Here is a tiny trained network, its code and every weight. The questions are about switching its units off for an input and a class, where a switched-off unit gives its printed mean instead of its output.

import numpy as np


def w(rows, s, z=0):
    codes = np.array(rows[::2]) - 128.0
    scale = np.full(codes.shape[1], s)
    scale[-1] = z or s
    return codes * scale


def f(y):
    return np.maximum(y, 0)


def log_softmax(a):
    a = a - a.max(-1, keepdims=True)
    return a - np.log(np.exp(a).sum(-1, keepdims=True))


def net(x, mask):
    res = np.array(x, float).reshape(1, 6) / 4 @ E
    y = f(res @ A[0][:, :-1].T + A[0][:, -1])
    res = res + np.where(mask, y, B[0][:, -1]) @ B[0][:, :-1]
    return log_softmax(res[-1] @ U[:, :-1].T + U[:, -1])


A, B = {}, {}
E = w([
[134,136,108,118,121,132,129,145,125],'x0',
[122,123,130,128,125,129,124,131,125],'x1',
[90,158,149,238,89,121,198,134,100],'x2',
[165,54,101,149,93,49,131,169,188],'x3',
[125,126,111,121,122,134,123,151,118],'x4',
[80,122,8,144,150,114,98,76,181],'x5',
],0.016)
A[0] = w([
[156,206,201,164,103,181,179,182,65,210],'N0',
[171,61,50,51,166,46,81,89,204,130],'N1',
[214,105,187,63,185,115,118,161,109,198],'N2',
[65,146,136,115,150,216,93,102,92,252],'N3',
[200,74,125,175,91,37,167,190,157,119],'N4',
[52,189,5,235,124,130,149,75,138,69],'N5',
[175,150,205,154,103,117,173,171,126,51],'N6',
[137,139,60,31,214,159,72,53,172,193],'N7',
[184,106,185,23,140,131,89,136,142,236],'N8',
[200,120,214,4,133,158,92,152,123,175],'N9',
[116,78,127,143,71,42,131,147,156,157],'N10',
],0.013,0.0046)
B[0] = w([
[102,77,236,141,84,227,180,119,54,231],'N0',
[31,97,114,165,61,154,65,143,224,243],'N1',
[164,73,92,162,182,108,207,107,154,201],'N2',
[130,228,144,91,181,93,144,151,83,206],'N3',
[243,55,147,105,105,48,53,74,134,229],'N4',
[169,126,101,140,250,114,225,127,174,253],'N5',
[181,89,137,87,81,156,89,172,101,188],'N6',
[113,235,99,70,143,127,17,104,42,233],'N7',
[140,155,39,140,193,129,193,139,169,210],'N8',
[153,139,128,165,230,49,236,125,191,225],'N9',
[167,82,89,118,78,91,151,170,156,206],'N10',
],0.016,0.025)
U = w([
[107,207,114,135,215,145,235,121,103,253],'0',
[168,49,55,171,137,80,157,133,224,161],'1',
[87,135,218,120,97,242,164,156,46,114],'2',
[211,81,194,65,2,74,129,156,84,36],'3',
[56,236,86,30,148,132,39,93,73,125],'4',
[30,95,57,150,44,133,8,135,215,34],'5',
],0.0074,0.0044)

Each question gives the input, the list of numbers given to net, and the class t.
The units are the neurons (one row each of A and B). Each row of codes is followed by its name. A weight is (code - 128) times the scale printed after its matrix; where a second scale follows, it is the last column's (A, B and U).
mask holds one flag per neuron, in row order. A switched-off neuron (its flag False) gives its mean, the last column of its row in B, instead of its output. The means were averaged over made-up inputs and are rounded, as every weight is.
A unit's drop is (log p(t) with every unit on - log p(t) with that unit switched off) / (log p(t) with every unit on - log p(t) with every unit switched off).
The circuit of an input: a set's keep is (log p(t) with only the set's units on - log p(t) with every unit switched off) / (log p(t) with every unit on - log p(t) with every unit switched off). Starting from all 11 units, units are removed one at a time, each time the one whose removal leaves the highest keep (on an exact tie, the one counted first), for as long as the keep stays at least 0.8.
circuit, biggest first: the units of the circuit, biggest drop first
top k neurons: the k neurons with the biggest drops, biggest first
drop when u is switched off: that unit's drop, to one decimal
input [-7,1,1,-2,5,-6], class 2: circuit, biggest first => [N0]
input [6,-6,-3,0,-8,-7], class 0: top 3 neurons => [N1, N4, N0]
input [6,7,7,1,-2,-6], class 3: top 2 neurons => [N4, N6]
input [-6,1,6,3,-7,0], class 3: top 2 neurons => [N9, N8]
input [-2,-5,-7,8,1,1], class 5: top 2 neurons => [N1, N5]
input [4,-7,5,1,-6,0], class 3: circuit, biggest first => [N9, N8]
input [1,-3,6,-1,-5,0], class 2: circuit, biggest first => [N9, N0]
input [5,7,-5,1,-5,8], class 5: top 2 neurons => [N1, N3]
input [7,-5,1,3,-5,-1], class 3: top 3 neurons => [N5, N9, N8]
input [-3,4,-8,-7,3,1], class 4: top 2 neurons => [N7, N5]
input [5,-2,0,8,3,7], class 5: top 2 neurons => [N1, N9]
input [-6,0,-2,1,7,3], class 5: top 2 neurons => [N1, N3]
input [-2,1,0,3,8,8], class 5: top 2 neurons => [N1, N9]
input [-3,-2,-8,-3,-1,2], class 4: circuit, biggest first => [N7]
input [0,-6,-4,7,-6,8], class 5: drop when N1 is switched off => 0.3
input [1,1,-8,5,6,4], class 5: drop when N1 is switched off => 0.9
input [-5,4,2,-2,6,-3], class 2: drop when N4 is switched off => 0.0
